Below is a small trained network, with its code and all its weights. Each question gives an input and a class and asks what happens when units are switched off, that is, made to give their printed mean instead of their output.

import numpy as np


def w(rows, s, z=0):
    codes = np.array(rows[::2]) - 128.0
    scale = np.full(codes.shape[1], s)
    scale[-1] = z or s
    return codes * scale


def norm(h):
    return h / np.sqrt((h * h).mean(-1, keepdims=True) + 1e-5)


def f(y):
    return y / 2 * (1 + np.tanh(0.7978845608 * (y + 0.044715 * y**3)))


def log_softmax(a):
    a = a - a.max(-1, keepdims=True)
    return a - np.log(np.exp(a).sum(-1, keepdims=True))


def net(x, mask):
    res = np.array(x, float).reshape(1, 2) / 4 @ E
    u = 0
    for l in range(4):
        y = f(norm(res) @ A[l][:, :-1].T + A[l][:, -1])
        res = res + np.where(mask[u : u + 7], y, B[l][:, -1]) @ B[l][:, :-1]
        u += 7
    return log_softmax(norm(res)[-1] @ U[:, :-1].T + U[:, -1])


A, B = {}, {}
E = w([
[97,180,13],'x0',
[246,215,100],'x1',
],0.014)
A[0] = w([
[154,144,58,96],'0.n0',
[22,28,114,201],'0.n1',
[85,118,174,125],'0.n2',
[230,89,186,254],'0.n3',
[67,91,89,105],'0.n4',
[86,156,1,11],'0.n5',
[81,196,105,67],'0.n6',
],0.0085,0.0031)
B[0] = w([
[195,204,152,149],'0.n0',
[232,146,90,253],'0.n1',
[174,166,120,153],'0.n2',
[152,234,117,215],'0.n3',
[203,193,127,156],'0.n4',
[2,249,160,173],'0.n5',
[154,177,154,132],'0.n6',
],0.006,0.0063)
A[1] = w([
[30,21,107,253],'1.n0',
[2,56,117,97],'1.n1',
[63,71,125,11],'1.n2',
[117,215,183,68],'1.n3',
[221,159,172,249],'1.n4',
[175,92,139,126],'1.n5',
[113,136,33,82],'1.n6',
],0.0081,0.0039)
B[1] = w([
[255,192,82,213],'1.n0',
[167,103,91,167],'1.n1',
[119,90,78,124],'1.n2',
[112,76,142,142],'1.n3',
[83,163,189,253],'1.n4',
[106,179,153,143],'1.n5',
[115,152,178,151],'1.n6',
],0.0095,0.0059)
A[2] = w([
[111,39,115,156],'2.n0',
[158,216,218,152],'2.n1',
[113,1,67,252],'2.n2',
[128,227,116,164],'2.n3',
[85,184,166,102],'2.n4',
[159,20,91,213],'2.n5',
[48,110,4,37],'2.n6',
],0.0091,0.0028)
B[2] = w([
[162,148,130,125],'2.n0',
[107,88,53,255],'2.n1',
[251,148,114,147],'2.n2',
[156,51,135,228],'2.n3',
[124,95,83,158],'2.n4',
[178,151,100,152],'2.n5',
[127,156,153,153],'2.n6',
],0.013,0.0067)
A[3] = w([
[151,113,161,109],'3.n0',
[224,169,89,86],'3.n1',
[132,149,119,139],'3.n2',
[115,106,248,253],'3.n3',
[85,65,111,14],'3.n4',
[4,119,126,70],'3.n5',
[74,197,105,42],'3.n6',
],0.016,0.0036)
B[3] = w([
[119,131,110,145],'3.n0',
[177,83,222,254],'3.n1',
[144,129,159,141],'3.n2',
[85,245,75,198],'3.n3',
[128,39,95,141],'3.n4',
[186,117,141,159],'3.n5',
[72,178,154,156],'3.n6',
],0.013,0.0094)
U = w([
[242,106,182,192],'0',
[96,208,125,225],'1',
[134,6,73,141],'2',
[87,92,154,2],'3',
[83,91,140,21],'4',
[96,90,155,7],'5',
],0.021,0.009)

Each question gives the input, the list of numbers given to net, and the class t.
The units are the neurons (one row each of A and B). Each row of codes is followed by its name. A weight is (code - 128) times the scale printed after its matrix; where a second scale follows, it is the last column's (A, B and U).
mask holds one flag per neuron, layer by layer. A switched-off neuron (its flag False) gives its mean, the last column of its row in B, instead of its output. The means were averaged over made-up inputs and are rounded, as every weight is.
A unit's drop is (log p(t) with every unit on - log p(t) with that unit switched off) / (log p(t) with every unit on - log p(t) with every unit switched off).
The circuit of an input: a set's keep is (log p(t) with only the set's units on - log p(t) with every unit switched off) / (log p(t) with every unit on - log p(t) with every unit switched off). Starting from the 12 units with the biggest drops (on a tie, the unit counted first), units are removed one at a time, each time the one whose removal leaves the highest keep (on an exact tie, the one counted first), for as long as the keep stays at least 0.8.
circuit, biggest first: the units of the circuit, biggest drop first
unit that matters most: the unit with the biggest drop
top k neurons: the k neurons with the biggest drops, biggest first
top k neurons in layer l: the k neurons of layer l with the biggest drops, biggest first
drop of u: that unit's drop, to one decimal
input [-2,2], class 2: unit that matters most	2.n1
input [3,-4], class 0: top 2 neurons	(0.n3 1.n4)
input [-3,1], class 2: top 2 neurons	(2.n1 2.n4)
input [3,-3], class 2: top 2 neurons in layer 2	(2.n3 2.n2)
input [-4,1], class 1: top 3 neurons	(3.n3 1.n4 3.n1)
input [3,3], class 2: top 3 neurons	(2.n3 1.n0 0.n1)
input [-3,0], class 2: top 3 neurons	(2.n1 3.n4 2.n4)
input [2,2], class 2: top 2 neurons	(1.n0 2.n3)
input [-2,1], class 2: drop of 2.n1	0.9
input [-7,-3], class 1: drop of 3.n3	0.2
input [0,2], class 2: drop of 1.n0	0.2
input [-6,-3], class 1: drop of 3.n3	0.1
input [-6,5], class 1: top 2 neurons in layer 2	(2.n2 2.n5)
input [-5,-2], class 1: circuit, biggest first	(3.n3)
